Below are the code and all the weights of a small trained network. Each question names an input and a class and asks about switching units off, where a switched-off unit gives its printed mean instead of its output.

import numpy as np


def w(rows, s, z=0):
    codes = np.array(rows[::2]) - 128.0
    scale = np.full(codes.shape[1], s)
    scale[-1] = z or s
    return codes * scale


def f(y):
    return np.maximum(y, 0)


def log_softmax(a):
    a = a - a.max(-1, keepdims=True)
    return a - np.log(np.exp(a).sum(-1, keepdims=True))


def net(x, mask):
    res = np.array(x, float).reshape(1, 8) / 4 @ E
    y = f(res @ A[0][:, :-1].T + A[0][:, -1])
    res = res + np.where(mask, y, B[0][:, -1]) @ B[0][:, :-1]
    return log_softmax(res[-1] @ U[:, :-1].T + U[:, -1])


A, B = {}, {}
E = w([
[89,43,72,138,50,115,150,220],'x0',
[232,65,113,89,149,148,119,137],'x1',
[196,91,124,59,220,39,125,203],'x2',
[197,158,31,176,28,36,153,62],'x3',
[130,99,231,130,94,141,90,216],'x4',
[108,207,74,97,110,154,107,181],'x5',
[120,159,164,190,137,127,3,89],'x6',
[171,199,93,159,203,171,169,134],'x7',
],0.0079)
A[0] = w([
[170,105,146,135,117,121,104,142,86],'neuron 0',
[194,125,39,142,138,244,153,207,166],'neuron 1',
[105,36,176,142,74,181,118,66,99],'neuron 2',
[114,52,175,141,75,170,109,73,112],'neuron 3',
[182,150,136,105,205,132,83,68,130],'neuron 4',
[133,147,160,112,140,154,150,158,82],'neuron 5',
[181,133,109,142,124,128,195,75,101],'neuron 6',
[104,137,162,144,96,147,121,81,88],'neuron 7',
[236,62,163,139,106,118,69,157,112],'neuron 8',
[134,174,172,166,68,202,89,71,126],'neuron 9',
[123,134,147,92,118,103,147,151,205],'neuron 10',
[107,139,130,146,123,151,105,115,132],'neuron 11',
[143,186,149,152,102,165,98,97,132],'neuron 12',
[119,153,163,150,95,184,102,87,78],'neuron 13',
[148,135,115,116,167,142,107,98,123],'neuron 14',
[181,160,153,99,197,148,104,85,89],'neuron 15',
[109,114,181,119,94,108,122,88,85],'neuron 16',
[149,130,122,123,96,162,95,98,4],'neuron 17',
[209,172,206,2,147,105,164,156,133],'neuron 18',
[125,174,189,157,101,163,130,93,48],'neuron 19',
[160,126,77,123,76,104,124,128,126],'neuron 20',
[181,91,142,164,125,98,87,152,50],'neuron 21',
[153,133,110,135,96,121,131,125,57],'neuron 22',
[165,122,17,95,46,62,109,128,145],'neuron 23',
[166,158,74,137,141,168,153,189,115],'neuron 24',
[214,150,100,158,118,130,235,52,135],'neuron 25',
],0.016,0.0032)
B[0] = w([
[117,132,139,100,144,83,105,148,162],'neuron 0',
[124,118,103,112,148,251,129,189,210],'neuron 1',
[127,104,121,107,107,222,106,95,199],'neuron 2',
[125,102,120,118,106,220,120,99,193],'neuron 3',
[71,177,120,146,188,111,160,94,231],'neuron 4',
[116,110,86,131,118,127,147,121,167],'neuron 5',
[188,198,130,122,128,125,99,101,199],'neuron 6',
[145,124,114,112,111,129,144,175,184],'neuron 7',
[157,84,192,140,167,54,105,174,222],'neuron 8',
[157,153,119,142,95,58,138,196,232],'neuron 9',
[165,87,98,144,134,137,161,95,170],'neuron 10',
[184,77,114,141,177,117,211,118,164],'neuron 11',
[113,124,122,126,143,67,154,153,201],'neuron 12',
[149,143,117,134,107,94,118,197,196],'neuron 13',
[115,139,141,140,153,118,160,116,173],'neuron 14',
[90,178,119,127,184,147,124,101,219],'neuron 15',
[136,113,105,136,140,173,144,134,173],'neuron 16',
[124,132,125,128,131,109,138,154,151],'neuron 17',
[171,86,160,101,151,246,79,150,244],'neuron 18',
[132,145,119,132,108,75,129,175,194],'neuron 19',
[136,174,103,123,47,108,115,159,193],'neuron 20',
[113,87,156,113,148,53,125,117,179],'neuron 21',
[132,131,90,121,122,110,147,137,157],'neuron 22',
[188,136,97,149,19,67,156,99,253],'neuron 23',
[132,109,122,127,126,197,143,118,177],'neuron 24',
[217,228,138,132,124,124,115,67,245],'neuron 25',
],0.027,0.016)
U = w([
[145,159,93,174,99,42,185,196,169],'0',
[53,101,101,99,145,227,144,111,190],'1',
[38,228,160,136,47,98,76,119,4],'2',
[182,205,65,168,52,88,172,80,192],'3',
[175,79,146,101,113,126,112,179,166],'4',
[63,86,168,168,97,2,130,134,40],'5',
[111,233,146,158,212,101,147,81,64],'6',
],0.0069,0.0033)

Each question gives the input, the list of numbers given to net, and the class t.
The units are the neurons (one row each of A and B). Each row of codes is followed by its name. A weight is (code - 128) times the scale printed after its matrix; where a second scale follows, it is the last column's (A, B and U).
mask holds one flag per neuron, in row order. A switched-off neuron (its flag False) gives its mean, the last column of its row in B, instead of its output. The means were averaged over made-up inputs and are rounded, as every weight is.
A unit's drop is (log p(t) with every unit on - log p(t) with that unit switched off) / (log p(t) with every unit on - log p(t) with every unit switched off).
The circuit of an input: a set's keep is (log p(t) with only the set's units on - log p(t) with every unit switched off) / (log p(t) with every unit on - log p(t) with every unit switched off). Starting from the 12 units with the biggest drops (on a tie, the unit counted first), units are removed one at a time, each time the one whose removal leaves the highest keep (on an exact tie, the one counted first), for as long as the keep stays at least 0.8.
circuit, biggest first: the units of the circuit, biggest drop first
top k neurons: the k neurons with the biggest drops, biggest first
drop of u: that unit's drop, to one decimal
input [-8,-4,0,0,-5,-5,6,1], class 6: circuit, biggest first : neuron 4
input [0,-1,-8,-4,-8,-8,3,-5], class 4: top 3 neurons : neuron 2; neuron 9; neuron 3
input [8,6,8,3,2,7,-4,-7], class 4: top 3 neurons : neuron 8; neuron 18; neuron 1
input [4,-5,0,7,2,0,7,0], class 0: top 2 neurons : neuron 25; neuron 6
input [0,-6,1,-4,4,7,1,-4], class 0: top 3 neurons : neuron 18; neuron 25; neuron 2
input [2,5,6,7,7,-4,3,2], class 5: top 2 neurons : neuron 21; neuron 8
input [-8,-6,-7,3,-8,1,1,-6], class 0: top 2 neurons : neuron 9; neuron 12
input [-6,0,-8,7,1,-3,6,4], class 0: top 2 neurons : neuron 9; neuron 12
input [-2,0,-6,-8,-1,1,0,-3], class 0: top 2 neurons : neuron 18; neuron 9
input [-2,-1,8,0,3,-2,0,2], class 4: top 4 neurons : neuron 18; neuron 8; neuron 25; neuron 1
input [-4,0,2,3,3,-8,6,-7], class 4: top 2 neurons : neuron 2; neuron 3
input [3,0,0,-6,1,6,8,5], class 0: top 2 neurons : neuron 18; neuron 2
input [6,2,-5,-7,-6,-1,7,-2], class 1: drop of neuron 3 : 0.4
input [7,5,-3,-2,-2,6,-7,8], class 1: circuit, biggest first : neuron 1
input [-5,7,-2,-2,5,-3,2,-3], class 4: drop of neuron 8 : 1.4
input [-5,-6,-1,-4,-6,7,-4,-4], class 0: top 2 neurons : neuron 25; neuron 18
input [-6,2,-2,-2,-4,5,-6,-1], class 6: drop of neuron 2 : 0.1
input [4,3,1,5,3,2,6,1], class 5: drop of neuron 21 : 0.2
